Facts:
(1006): Ξ stagril; Π (479)
(1031): Ξ stagril; Π (632)
(1042): Ξ truzi; Π (1088); ε skera
(1056): Ξ truzi; Π (106); ε kletrik
(106): Ξ stagril; Π (479)
(1063): Ξ truzi; Π (308); ε kletrik
(1064): Ξ stagril; Π (308)
(1075): Ξ truzi; Π (1113); ε taplam
(1088): Ξ stagril; Π (594)
(1091): Ξ stagril; Π (760); ε broflor
(1109): Ξ truzi; Π (1006); ε kliflil
(1113): Ξ truzi; Π (433)
(1118): Ξ truzi; Π (1135); ε broflor
(1123): Ξ stagril; Π (553)
(1135): Ξ stagril; Π (523)
(1143): Ξ stagril; Π (106); ε duple
(1157): Ξ stagril; Π (433)
(116): Ξ stagril; Π (1088); ε fluflar
(124): Ξ stagril; Π (187); ε kliflil
(132): Ξ truzi; Π (372)
(142): Ξ stagril; Π (1113); ε kletrik
(144): Ξ stagril; Π (1113); ε tigis
(154): Ξ stagril; Π (1006); ε broflor
(162): Ξ truzi; Π (574); ε broflor
(164): Ξ truzi; Π (655); ε luvimon
(17): Ξ stagril; Π (106); ε broflor
(179): Ξ stagril; Π (47)
(185): Ξ truzi; Π (308); ε broflor
(187): Ξ stagril
(203): Ξ truzi; Π (47); ε duple
(206): Ξ truzi; Π (308); ε kliflil
(207): Ξ stagril; Π (759)
(240): Ξ truzi; Π (372); ε taplam
(265): Ξ truzi; Π (479); ε fluflar
(269): Ξ truzi; Π (760); ε fluflar
(276): Ξ stagril; Π (372)
(29): Ξ truzi; Π (714); ε tigis
(295): Ξ stagril; Π (873); ε zogres
(297): Ξ truzi; Π (300); ε taplam
(300): Ξ stagril; Π (632)
(308): Ξ truzi
(31): Ξ stagril; Π (106)
(323): Ξ truzi; Π (460); ε broflor
(33): Ξ truzi; Π (372); ε broflor
(347): Ξ stagril; Π (928); ε kliflil
(357): Ξ truzi; Π (187)
(372): Ξ stagril; Π (632)
(382): Ξ truzi; Π (553); ε broflor
(395): Ξ stagril; Π (714); ε broflor
(422): Ξ stagril; Π (106); ε kliflil
(433): Ξ stagril
(447): Ξ truzi; Π (632); ε broflor
(46): Ξ stagril; Π (714)
(460): Ξ stagril; Π (479)
(47): Ξ stagril; Π (523)
(479): Ξ truzi
(488): Ξ truzi; Π (557); ε taplam
(489): Ξ truzi; Π (1006); ε kletrik
(493): Ξ truzi; Π (187); ε duple
(523): Ξ truzi
(537): Ξ stagril; Π (714); ε zogres
(553): Ξ truzi; Π (433)
(557): Ξ truzi; Π (759)
(562): Ξ stagril; Π (1157); ε broflor
(566): Ξ stagril; Π (714); ε kliflil
(57): Ξ stagril; Π (760); ε taplam
(570): Ξ stagril; Π (714); ε duple
(574): Ξ stagril; Π (632)
(593): Ξ truzi; Π (632); ε fluflar
(594): Ξ truzi
(597): Ξ stagril; Π (207); ε fluflar
(604): Ξ stagril; Π (632); ε luvimon
(619): Ξ truzi; Π (1088); ε broflor
(629): Ξ truzi; Π (106); ε zogres
(632): Ξ stagril
(655): Ξ truzi; Π (759)
(670): Ξ truzi; Π (207); ε broflor
(674): Ξ stagril; Π (433); ε kliflil
(678): Ξ stagril; Π (873); ε duple
(682): Ξ stagril; Π (632); ε taplam
(714): Ξ truzi
(729): Ξ stagril; Π (760); ε tigis
(732): Ξ stagril; Π (760); ε skera
(733): Ξ stagril; Π (1113); ε fluflar
(735): Ξ stagril; Π (574); ε duple
(748): Ξ stagril; Π (460); ε kliflil
(749): Ξ truzi; Π (875); ε fluflar
(759): Ξ stagril
(760): Ξ truzi; Π (479)
(779): Ξ stagril; Π (760); ε zogres
(790): Ξ stagril; Π (308)
(804): Ξ stagril; Π (47); ε kliflil
(807): Ξ truzi; Π (308); ε zogres
(834): Ξ truzi; Π (308)
(847): Ξ truzi; Π (759); ε broflor
(851): Ξ stagril; Π (875); ε broflor
(873): Ξ stagril; Π (433)
(875): Ξ truzi; Π (594)
(878): Ξ truzi; Π (523)
(884): Ξ truzi; Π (106)
(898): Ξ truzi; Π (553); ε tigis
(899): Ξ truzi; Π (655); ε fluflar
(927): Ξ truzi; Π (1006)
(928): Ξ stagril; Π (479)
(937): Ξ truzi; Π (523)
(938): Ξ stagril; Π (372)
(96): Ξ stagril; Π (460)
(968): Ξ truzi; Π (1006); ε taplam
(978): Ξ stagril; Π (1006); ε tigis
(981): Ξ truzi; Π (433); ε broflor

Known rows:
[  8 -27   2  -7 -22 -15 -37  -3  15] -> (479)
[ 35 -27 -26  -1 -19 -23 -25  -9  21] -> (265)
[ 13 -17  -1  -8 -23 -20 -48   7  16] -> (1006)
[ 10 -24  -2  -8 -12 -15 -21  -5  22] -> (927)
[ 13 -18  -1  -8 -24 -22 -48   6  15] -> (106)
[ 25 -30 -16  -1 -14 -18 -28  -1  25] -> (1056)
[  2 -28  10  18  -2 -19 -48  14  20] -> (968)
[ 37 -10 -24 -11 -23 -33 -24 -10  16] -> (1143)
[ 10 -24  -1  -8 -11 -16 -21  -5  21] -> (884)
[ 15 -13  -4 -10 -14 -20 -31   4  22] -> (31)
[ 15 -29 -33  -7  -8  -8 -18 -18  17] -> (132)
[ 19 -26 -44  -7 -19 -10 -43 -12   9] -> (372)
[ 22 -12 -12 -17  -5   1  -3  -2  34] -> (206)
[ 19 -16 -31  -9  -9 -11 -28  -6  19] -> (1031)
[ 11 -25  16  -2  -5   5 -35 -16  29] -> (553)
[ 24 -32 -36  29   2 -11 -71  25  28] -> (604)
[ 37 -11 -24 -12 -15 -14  -9 -16  21] -> (493)
[ 23 -19 -18 -25  -6   9  -2  -1  41] -> (29)
[ 15 -11  -1 -12 -10   3 -23   2  25] -> (714)
[ 21 -15  -9   4 -12 -27 -44   9  20] -> (779)
[ 42 -13 -49 -11 -19 -23 -21 -20  14] -> (735)
[ 22 -14 -14 -15 -16 -15 -27   3  27] -> (347)
[ 40 -31 -52  -1 -15 -15 -22 -19  18] -> (593)
[ 47 -12 -30   6 -22 -40 -38  -4  13] -> (732)
[ 20   1  -2 -15 -18   2 -45  17  22] -> (47)
[ 31 -17  -8   2  -2  -6 -37  -3  38] -> (142)
[ 10 -25  18  -1  -4   5 -35 -18  30] -> (1113)
[ 46  -1 -28  -8 -14 -12 -27  11  29] -> (597)
[ 20   2  -2 -15 -13   0 -37  16  26] -> (1088)
[ 47  -9 -28   3 -13 -22 -19  -7  19] -> (1042)
[ 22  -3  -2  19   1 -17 -55  26  23] -> (851)
[ 20   2  -6 -14  -3  -6 -18  10  31] -> (790)
[ 40 -14 -27  -5 -12  -8 -17  -2  28] -> (749)

Rows:
[ 17 -26  -5   6 -11 -23 -33   0  19] | (629)
[ 20   1  -5 -14 -10  -3 -29  13  27] | (179)
[ 30 -16 -18  -5  -4  -3 -16   4  35] | (1063)
[ 42 -14 -17   2  -7 -12 -33 -11  34] | (733)
[  7 -30 -13  18   2 -10 -46   4  18] | (297)
[ 15 -12  -5 -10 -13 -18 -32   5  23] | (96)
[ 16  -9  -1 -13  -8   3 -20   4  27] | (308)
[ 24 -12   0   8   0 -11 -42   0  30] | (295)
[ 17 -15   1  21  -1 -12 -50  18  20] | (1118)
[ 38  -7 -21 -14 -18 -11 -11 -11  20] | (203)
[ 42   2 -25 -15 -14 -18 -14  -6  24] | (570)
[ 24 -18  -8 -18  -4   7 -21  -7  45] | (144)
[ 39  -7 -14  -7 -11 -17 -22 -19  27] | (678)
[ 21 -23  -6  24   6   2 -56  37  37] | (164)
[ 20 -28  -6 -17  -3  11 -10 -16  44] | (898)
[ 21 -16 -14 -15 -17 -18 -26   2  26] | (422)
[ 27  -1 -14 -19 -12   0 -25  11  31] | (804)
[ 23 -13  -3 -11  -4  -2 -25  -7  37] | (674)
[ 23 -11  -7   1  -1  -9 -20   6  28] | (807)
[ 16 -10  -3 -12  -1  -2  -8   0  31] | (834)
[  8 -12  10  13   4  -3 -42  23  27] | (488)
[ 11 -21 -20  17   0 -15 -55  12  18] | (682)

The same elements again, as new rows of numbers:
Known rows:
[ -4  14  20 -35 -60 -45  42  54 -20 -49  32   0  39  87  43  39   0 -38
 -46  53] -> (735)
[ 26 -44 -26 -24  56  67 -26  12 -40 -28 -42  43  43   9 -31  12 -25 -10
  30 -19] -> (847)
[  4   0 -49  50  17 -36  53 -43   7  40 -37 -28 -45  21  11 -67  24  37
 -35 -49] -> (347)
[  7 -45   9 -44  56  72  12 -10  45  42 -13   2 -39 -30 -47 -58  -5  26
 -29 -53] -> (265)
[ 24 -31  23 -42  14  45 -52  -7  46 -14  22  17 -12  -1 -24 -37 -18  44
  18  25] -> (479)
[ 28  54  -4 -11   0 -39  16 -32  66   4  22 -50   8   5 -27 -56 -32  22
  21  23] -> (1006)
[ 28  14   1 -12  49 -26  50 -31  18 -11 -56 -61  53   5 -48 -45 -17  -5
   8 -16] -> (154)
[ 35  47 -29 -19 -54 -18 -37 -49  40   6  25 -63 -13   1 -29 -48  22  -1
 -56  33] -> (106)
[ 28  14 -22   7 -39 -22  15 -39 -15   3  19 -63 -14  10  -7 -33  -5  -8
 -58  13] -> (31)
[ -5 -42  39 -31  39  34 -22  22  -8 -19  14  -7  -7   4   0 -31 -49  39
  17   3] -> (927)
[-27 -44 -37   8  47  28   9  -4  -9  28 -41  36 -45  21  13 -71  -5  44
  13 -51] -> (1109)
[  4  72 -42  56 -62 -21  37 -21  30 -57 -14 -52 -53  -2  71  51 -52  15
  51 -47] -> (682)
[-25  35  -9  17 -64  67 -31  26   3 -59 -26  17 -55   3  70  48 -56  42
  55 -47] -> (240)
[ 13 -47  24 -40  51  64  43 -34  23  41  14  47 -24 -32 -39   1  32  16
 -15 -60] -> (749)
[-55  30 -40  23  -7 -23  54 -18 -13  36  29 -49  18  -5  -3  31  36 -16
 -13  49] -> (179)
[ 29  -8   7  20  44 -32  58 -51 -19 -10 -19  -2  60 -15 -41  24  34 -31
   7 -39] -> (851)
[ 10 -25   0 -33  19  23 -53  10  13   9  25  49  -7 -13   7  20  17  37
  27  31] -> (357)
[-41 -34   9 -11 -17 -14 -55  39 -10  -9  27  38 -18 -26 -39  -1  25  24
  44 -23] -> (553)
[ 37  19   2  32 -38 -39  40 -55  38   5  31  43  31 -20  -1  26  36   8
  19 -18] -> (1088)
[ 27 -34  31 -26  -1  20 -43 -29   7 -11  32  53  13 -23  -1  31  28  41
  34  -5] -> (594)
[ -5 -31  44 -46  47  62 -21  29 -33 -17 -79  45  41  14 -33  28  18  10
  13 -36] -> (447)
[ -8 -43 -43  32  52 -15 -23   3 -37  46 -57  48 -50 -12  55 -19  38  43
 -27 -37] -> (206)
[-33  54 -40   4 -19 -26  19 -33  46  38  30 -10  18 -12 -20  23  46 -18
  14  53] -> (1135)
[-31 -43 -10 -35  54  69 -13  12 -33   4 -32  21  52 -17 -44  36  37  27
  30  23] -> (1118)
[-19  53  29 -10 -34 -33  50   6  -4   9 -20   8 -14  33  35  19  -7 -45
 -36 -19] -> (938)
[-13  52 -23  34 -47 -45 -45  -3  24  12  25 -15 -12 -24 -38 -18  33 -44
  24 -12] -> (873)
[ 23  66 -41  60 -63 -32  38 -35  51 -60  16 -64 -52 -13  66  43 -63  37
  54 -31] -> (57)
[ 25  16   3 -11  50 -29  54 -26  18 -13 -58 -62  53   4 -47 -40 -18  -9
   8 -15] -> (1091)
[  5  69   1 -24 -43 -32   6 -15  52  21  -4  39  -9  16  19  14  29 -43
  -6   2] -> (300)
[-27 -48  25 -46  48  42  11  47 -23  33 -71  55  67  20 -49 -59 -50 -75
 -57  59] -> (164)
[ 25   9 -24  14  49 -34  53 -25 -24   9 -50 -34  49 -11 -37  24  19 -50
  -4  -9] -> (395)
[-46 -22 -27 -35  16  56 -46   5  17  23  30  46   7 -18 -14  32  42  38
  31  51] -> (937)
[-18  56  25  -8 -33 -30  52   5  -3   9 -23   5 -13  35  35  20  -1 -45
 -36 -19] -> (276)

Rows:
[  9 -46  64  21 -31  67  42  -6  25  23  20  53   7 -29 -12  17 -44  -9
  -5  26] | (1042)
[ 12  10 -12  28  36 -41  10  -7 -27  -8 -49 -50  47 -21 -51   2  27 -63
  14 -41] | (562)
[-15  25 -17  26 -62  62 -43  19  -1 -61  -9  13 -53  -6  71  50 -55  41
  56 -43] | (297)
[-52  55 -48   4 -22 -17  30 -33  40  40  31 -20  26 -18 -25  32  47 -17
  17  55] | (47)
[ 11  19 -21  37   5 -37  50 -15 -21  21  17 -30   3  -3  27  16  -5 -24
 -20  18] | (46)
[ 28 -23 -15 -34 -64 -44   2  34 -27 -55  34 -67  38  82   8   4  -1  -3
 -57  57] | (1143)
[-41 -43  60 -43  10 -38  60  37  27  50 -81  51  66  25 -50 -54  -1 -76
 -63  56] | (604)
[ -5  70  20 -34 -47 -33  15  -5  50  21 -15  39 -12  34  25  16  28 -51
 -16 -10] | (372)
[-25  35  54  57 -62 -40 -27  17 -26 -57  25 -56  21 -20   4  40 -54 -69
  37  57] | (295)
[-43 -25  54 -43  -1  50 -16  43 -26  -6 -20  47 -24  31  37  33 -12  26
 -10 -23] | (132)
[  2 -31  -2 -26  26  25 -47  12   2   9  25  48  -4 -19   9  24  14  35
  28  34] | (714)
[ 11  -4 -26  37 -51  56 -32   3  28 -63  15 -55 -51 -15  67  44 -66  41
  58 -36] | (968)
[ 15  -4 -45  58 -52  66 -41   4 -15 -62  21  12 -52  -8  68  45 -65  39
  58 -32] | (488)
[-29 -43  27 -49  54  69  31  15  40  45 -49  49 -44 -30 -30  -5  26 -18
 -34 -59] | (593)
[ 20 -13 -45  12  54   1  59 -40  41  46   0   7 -34 -28 -32 -50 -16 -75
 -36 -53] | (597)
[  8  35  44  47 -63 -37  22 -16 -23 -45  25 -51  36 -11  48  46 -56 -66
  18  61] | (537)
[ 11 -34  42  15  24  12   1  51 -33 -20  35  17 -55   4  71 -24  45  32
  25  39] | (29)
[-39 -13 -34  59 -60  19 -54  34 -28 -64  19 -37 -57 -29  63  47 -53  39
  62 -54] | (1075)

